Here is a tiny trained network, its code and every weight. The questions are about switching its units off for an input and a target symbol, where a switched-off unit gives its printed mean instead of its output.

import numpy as np


def w(rows, s, z=0):
    codes = np.array(rows[::2]) - 128.0
    scale = np.full(codes.shape[1], s)
    scale[-1] = z or s
    return codes * scale


def softmax(a):
    e = np.exp(a - a.max(-1, keepdims=True))
    return e / e.sum(-1, keepdims=True)


def log_softmax(a):
    a = a - a.max(-1, keepdims=True)
    return a - np.log(np.exp(a).sum(-1, keepdims=True))


def net(x, mask):
    ids = ['αβγδεθμπστφψω'.index(c) for c in x.split()]
    T = len(ids)
    res = E[ids] + P[:T]
    u = 0
    for l in range(3):
        r = res
        for j in range(3):
            rows = slice(4 * j, 4 * j + 4)
            q, k, v = (r @ M[l][rows].T for M in (Q, K, V))
            z = softmax(np.where(np.tri(T) > 0, q @ k.T / 4**0.5, -1e9)) @ v
            o = O[l][rows]
            res = res + np.where(mask[u + j], z, o[:, -1]) @ o[:, :-1]
        u += 3
    return log_softmax(res[-1] @ U[:, :-1].T + U[:, -1])


Q, K, V, O = {}, {}, {}, {}
E = w([
[142,57,163,139,60,225],'α',
[102,214,104,103,55,108],'β',
[152,183,27,168,144,159],'γ',
[137,102,205,182,90,175],'δ',
[156,116,185,68,86,28],'ε',
[171,120,58,170,26,90],'θ',
[134,187,141,77,196,101],'μ',
[101,141,176,146,102,246],'π',
[95,31,118,99,138,50],'σ',
[93,90,45,63,138,161],'τ',
[213,178,155,167,167,105],'φ',
[71,140,195,143,119,166],'ψ',
[171,55,93,135,228,162],'ω',
],0.014)
P = w([
[51,89,109,255,115,101],'0',
[164,133,96,119,116,118],'1',
[162,129,103,110,116,118],'2',
[167,130,104,107,113,118],'3',
[164,130,106,98,115,135],'4',
[167,132,110,91,114,143],'5',
[167,130,111,88,111,144],'6',
[172,131,114,80,115,152],'7',
[168,136,113,76,109,157],'8',
[173,128,118,71,113,158],'9',
[170,129,120,69,113,162],'10',
[172,132,127,63,114,164],'11',
[172,131,126,65,109,169],'12',
],0.0072)
Q[0] = w([
[149,124,143,142,165,28],'0.h0',
[196,97,89,125,185,60],'0.h0',
[174,92,155,104,211,158],'0.h0',
[167,123,12,108,147,104],'0.h0',
[202,133,35,53,170,97],'0.h1',
[166,139,133,102,107,204],'0.h1',
[86,138,116,158,162,28],'0.h1',
[186,196,121,90,83,165],'0.h1',
[185,105,99,99,154,115],'0.h2',
[161,142,87,68,152,134],'0.h2',
[92,81,160,151,70,113],'0.h2',
[117,146,161,150,178,189],'0.h2',
],0.011)
K[0] = w([
[104,129,47,96,113,176],'0.h0',
[156,99,57,104,179,158],'0.h0',
[138,86,98,226,174,163],'0.h0',
[222,92,121,80,169,138],'0.h0',
[46,140,47,9,97,117],'0.h1',
[110,146,134,117,138,199],'0.h1',
[156,114,111,135,130,38],'0.h1',
[139,129,78,109,149,230],'0.h1',
[141,190,124,138,95,122],'0.h2',
[173,165,152,152,102,86],'0.h2',
[105,124,111,129,191,190],'0.h2',
[126,81,144,111,68,139],'0.h2',
],0.012)
V[0] = w([
[166,144,194,115,78,98],'0.h0',
[61,145,117,79,89,118],'0.h0',
[130,164,124,152,43,45],'0.h0',
[167,113,97,65,156,142],'0.h0',
[138,148,115,54,55,151],'0.h1',
[139,99,199,91,124,111],'0.h1',
[100,190,153,138,2,88],'0.h1',
[71,95,101,110,168,134],'0.h1',
[114,74,113,66,164,149],'0.h2',
[195,146,108,119,62,45],'0.h2',
[159,164,183,141,147,108],'0.h2',
[73,135,133,202,113,89],'0.h2',
],0.0074)
O[0] = w([
[177,207,189,122,54,116,120],'0.h0',
[35,123,124,66,36,142,79],'0.h0',
[114,177,137,173,15,54,109],'0.h0',
[171,86,36,39,126,153,165],'0.h0',
[146,163,126,2,47,105,250],'0.h1',
[69,111,240,71,144,151,91],'0.h1',
[28,185,144,150,3,58,103],'0.h1',
[161,154,73,100,225,132,160],'0.h1',
[101,41,78,40,142,202,86],'0.h2',
[172,183,134,94,24,64,226],'0.h2',
[172,154,207,104,170,85,117],'0.h2',
[84,157,92,225,141,31,116],'0.h2',
],0.0047,0.0024)
Q[1] = w([
[219,154,1,80,92,111],'1.h0',
[173,132,155,143,131,110],'1.h0',
[176,129,70,97,111,129],'1.h0',
[64,108,123,104,111,154],'1.h0',
[133,31,129,91,49,84],'1.h1',
[203,212,100,41,163,34],'1.h1',
[186,164,142,169,68,104],'1.h1',
[208,153,18,181,103,157],'1.h1',
[157,152,147,168,128,105],'1.h2',
[65,111,197,185,107,224],'1.h2',
[141,130,144,43,162,20],'1.h2',
[168,203,133,122,152,180],'1.h2',
],0.0096)
K[1] = w([
[125,194,26,134,136,138],'1.h0',
[178,125,135,119,140,96],'1.h0',
[123,172,50,131,131,155],'1.h0',
[99,106,129,119,119,140],'1.h0',
[99,49,95,125,87,35],'1.h1',
[243,136,170,87,119,94],'1.h1',
[153,150,138,165,68,124],'1.h1',
[216,135,57,163,99,149],'1.h1',
[165,151,129,129,106,147],'1.h2',
[92,94,149,218,103,192],'1.h2',
[141,139,171,4,149,141],'1.h2',
[144,184,127,160,164,139],'1.h2',
],0.012)
V[1] = w([
[147,176,94,109,90,163],'1.h0',
[156,115,171,127,93,80],'1.h0',
[138,162,131,123,108,181],'1.h0',
[156,211,78,138,106,176],'1.h0',
[51,109,75,115,192,84],'1.h1',
[246,48,142,106,76,171],'1.h1',
[89,134,129,174,192,64],'1.h1',
[149,98,77,106,148,156],'1.h1',
[148,59,60,136,72,254],'1.h2',
[170,95,58,205,93,37],'1.h2',
[68,226,118,101,144,145],'1.h2',
[170,168,175,171,37,222],'1.h2',
],0.0058)
O[1] = w([
[166,158,94,98,120,136,212],'1.h0',
[116,63,104,150,122,156,105],'1.h0',
[138,142,100,90,127,125,152],'1.h0',
[191,171,92,85,147,115,254],'1.h0',
[80,190,182,112,121,139,110],'1.h1',
[238,46,131,149,54,70,184],'1.h1',
[110,204,147,97,189,120,131],'1.h1',
[127,141,154,155,79,102,144],'1.h1',
[69,150,134,151,26,170,111],'1.h2',
[96,2,220,134,141,155,222],'1.h2',
[114,186,110,84,175,141,99],'1.h2',
[147,128,113,143,113,236,91],'1.h2',
],0.006,0.0031)
Q[2] = w([
[188,148,108,54,213,118],'2.h0',
[112,129,250,96,98,151],'2.h0',
[153,108,114,119,133,105],'2.h0',
[201,124,51,149,71,4],'2.h0',
[102,150,120,97,157,42],'2.h1',
[78,122,112,85,95,137],'2.h1',
[109,58,130,117,145,109],'2.h1',
[127,173,183,153,134,134],'2.h1',
[169,134,32,141,127,83],'2.h2',
[157,174,129,134,94,50],'2.h2',
[59,109,157,129,94,183],'2.h2',
[164,138,30,132,143,75],'2.h2',
],0.011)
K[2] = w([
[204,115,2,79,147,169],'2.h0',
[62,127,172,192,52,233],'2.h0',
[159,132,110,88,109,113],'2.h0',
[239,179,110,82,82,20],'2.h0',
[76,142,137,95,174,8],'2.h1',
[74,130,137,64,64,153],'2.h1',
[95,29,140,110,137,134],'2.h1',
[142,180,188,141,142,154],'2.h1',
[216,136,91,65,95,169],'2.h2',
[183,185,149,63,66,79],'2.h2',
[21,110,118,217,122,119],'2.h2',
[208,131,97,48,99,177],'2.h2',
],0.0084)
V[2] = w([
[181,71,145,102,212,90],'2.h0',
[57,66,107,49,107,117],'2.h0',
[140,216,209,145,149,41],'2.h0',
[153,198,87,173,145,209],'2.h0',
[135,192,83,118,120,137],'2.h1',
[43,96,118,35,53,166],'2.h1',
[102,161,130,57,152,148],'2.h1',
[175,56,176,68,134,151],'2.h1',
[84,180,51,67,164,133],'2.h2',
[123,79,231,71,254,92],'2.h2',
[146,106,67,232,217,233],'2.h2',
[94,18,131,97,88,136],'2.h2',
],0.0071)
O[2] = w([
[106,90,196,169,187,151,246],'2.h0',
[93,54,115,51,94,150,47],'2.h0',
[135,211,212,68,201,66,81],'2.h0',
[135,202,56,202,133,161,140],'2.h0',
[144,90,156,114,128,131,82],'2.h1',
[178,145,150,167,224,70,131],'2.h1',
[138,104,165,181,129,111,100],'2.h1',
[15,173,137,169,151,76,250],'2.h1',
[5,148,107,63,101,122,151],'2.h2',
[195,117,74,25,111,177,128],'2.h2',
[162,120,80,105,150,2,96],'2.h2',
[179,176,198,121,69,135,85],'2.h2',
],0.0076,0.0022)
U = w([
[155,128,134,141,123,252,109],'α',
[65,241,174,121,43,126,152],'β',
[119,185,28,167,129,73,130],'γ',
[74,133,141,158,164,209,224],'δ',
[171,121,217,79,94,159,114],'ε',
[160,97,141,189,47,107,137],'θ',
[115,202,138,69,208,121,65],'μ',
[101,100,179,184,166,173,171],'π',
[61,76,158,124,152,7,181],'σ',
[78,81,42,60,55,174,148],'τ',
[229,181,183,184,214,124,167],'φ',
[173,139,107,72,72,48,4],'ψ',
[175,2,80,136,184,160,49],'ω',
],0.0064,0.0035)

Each question gives the input, a string of symbols that net reads in full, and the target symbol t.
The units are the heads (4 rows each of Q, K, V and O). Each row of codes is followed by its name. A weight is (code - 128) times the scale printed after its matrix; where a second scale follows, it is the last column's (O and U).
mask holds one flag per head, layer by layer. A switched-off head (its flag False) gives its mean, the last column of its rows in O, instead of its output. The means were averaged over made-up inputs and are rounded, as every weight is.
A unit's drop is (log p(t) with every unit on - log p(t) with that unit switched off) / (log p(t) with every unit on - log p(t) with every unit switched off).
The circuit of an input: a set's keep is (log p(t) with only the set's units on - log p(t) with every unit switched off) / (log p(t) with every unit on - log p(t) with every unit switched off). Starting from all 9 units, units are removed one at a time, each time the one whose removal leaves the highest keep (on an exact tie, the one counted first), for as long as the keep stays at least 0.8.
circuit, biggest first: the units of the circuit, biggest drop first
unit that matters most: the unit with the biggest drop
heads that matter: for each layer, one digit per head in row order, 1 if its drop is at least 0.15 and else 0, layers parted by /
drop of u: that unit's drop, to one decimal
input α ψ σ δ π, target θ: heads that matter : 000 / 001 / 101
input α τ τ α δ α τ α ε ψ, target θ: circuit, biggest first : 2.h0; 2.h2; 1.h2
input β δ σ ψ τ γ γ μ τ ω ε, target ε: unit that matters most : 1.h1
input γ α φ ψ σ ε δ β δ, target σ: heads that matter : 010 / 000 / 001
input α φ σ β, target β: circuit, biggest first : 2.h2; 0.h0
input σ σ π μ, target μ: circuit, biggest first : 1.h2; 2.h0; 2.h2
input ψ π σ β α μ τ θ μ ω γ μ ψ, target μ: heads that matter : 001 / 010 / 101
input β τ σ σ α δ δ α μ μ ω σ π, target δ: heads that matter : 111 / 010 / 011
input δ φ φ π γ φ γ δ α, target φ: circuit, biggest first : 2.h2; 2.h0; 0.h0
input τ δ δ θ θ β τ δ σ ω σ π, target β: circuit, biggest first : 1.h2; 2.h2; 0.h2; 0.h0
input β δ τ β γ τ φ ψ φ μ, target μ: circuit, biggest first : 1.h2; 2.h2; 2.h0; 0.h2
input τ δ β θ τ μ δ τ σ ψ γ γ, target γ: heads that matter : 010 / 100 / 101
input α τ φ γ π γ α, target θ: circuit, biggest first : 2.h2; 2.h0; 1.h2
input ψ δ μ τ τ τ σ τ μ, target τ: circuit, biggest first : 2.h0; 0.h0
input ψ β δ, target μ: unit that matters most : 1.h1
input γ ω δ σ π ψ α μ ω θ α γ ψ, target σ: circuit, biggest first : 2.h2; 0.h1; 0.h2
input τ ω ε δ, target β: circuit, biggest first : 1.h1; 2.h2; 1.h2; 0.h2
input ε β σ β π, target α: heads that matter : 000 / 001 / 001
input μ φ δ μ α α α μ α β τ δ, target τ: heads that matter : 000 / 011 / 001
input δ δ γ γ α, target φ: unit that matters most : 2.h2
input μ μ ω, target ω: heads that matter : 100 / 000 / 101
input θ τ α φ ψ π φ μ σ β δ, target π: heads that matter : 011 / 001 / 111
input ε π σ α, target α: heads that matter : 001 / 011 / 001
input ε τ π δ ε, target τ: heads that matter : 111 / 010 / 101
input δ ψ μ ε, target ε: heads that matter : 000 / 000 / 101
input β τ δ θ φ φ τ τ ε τ, target ε: heads that matter : 101 / 011 / 101
input ψ φ α, target μ: unit that matters most : 1.h1
input σ μ ε γ α τ δ, target ε: drop of 1.h0 : 0.3
input δ γ π, target φ: drop of 1.h2 : 0.1
input ε γ θ μ δ σ δ θ δ ω ψ σ ψ, target α: drop of 2.h0 : 0.1
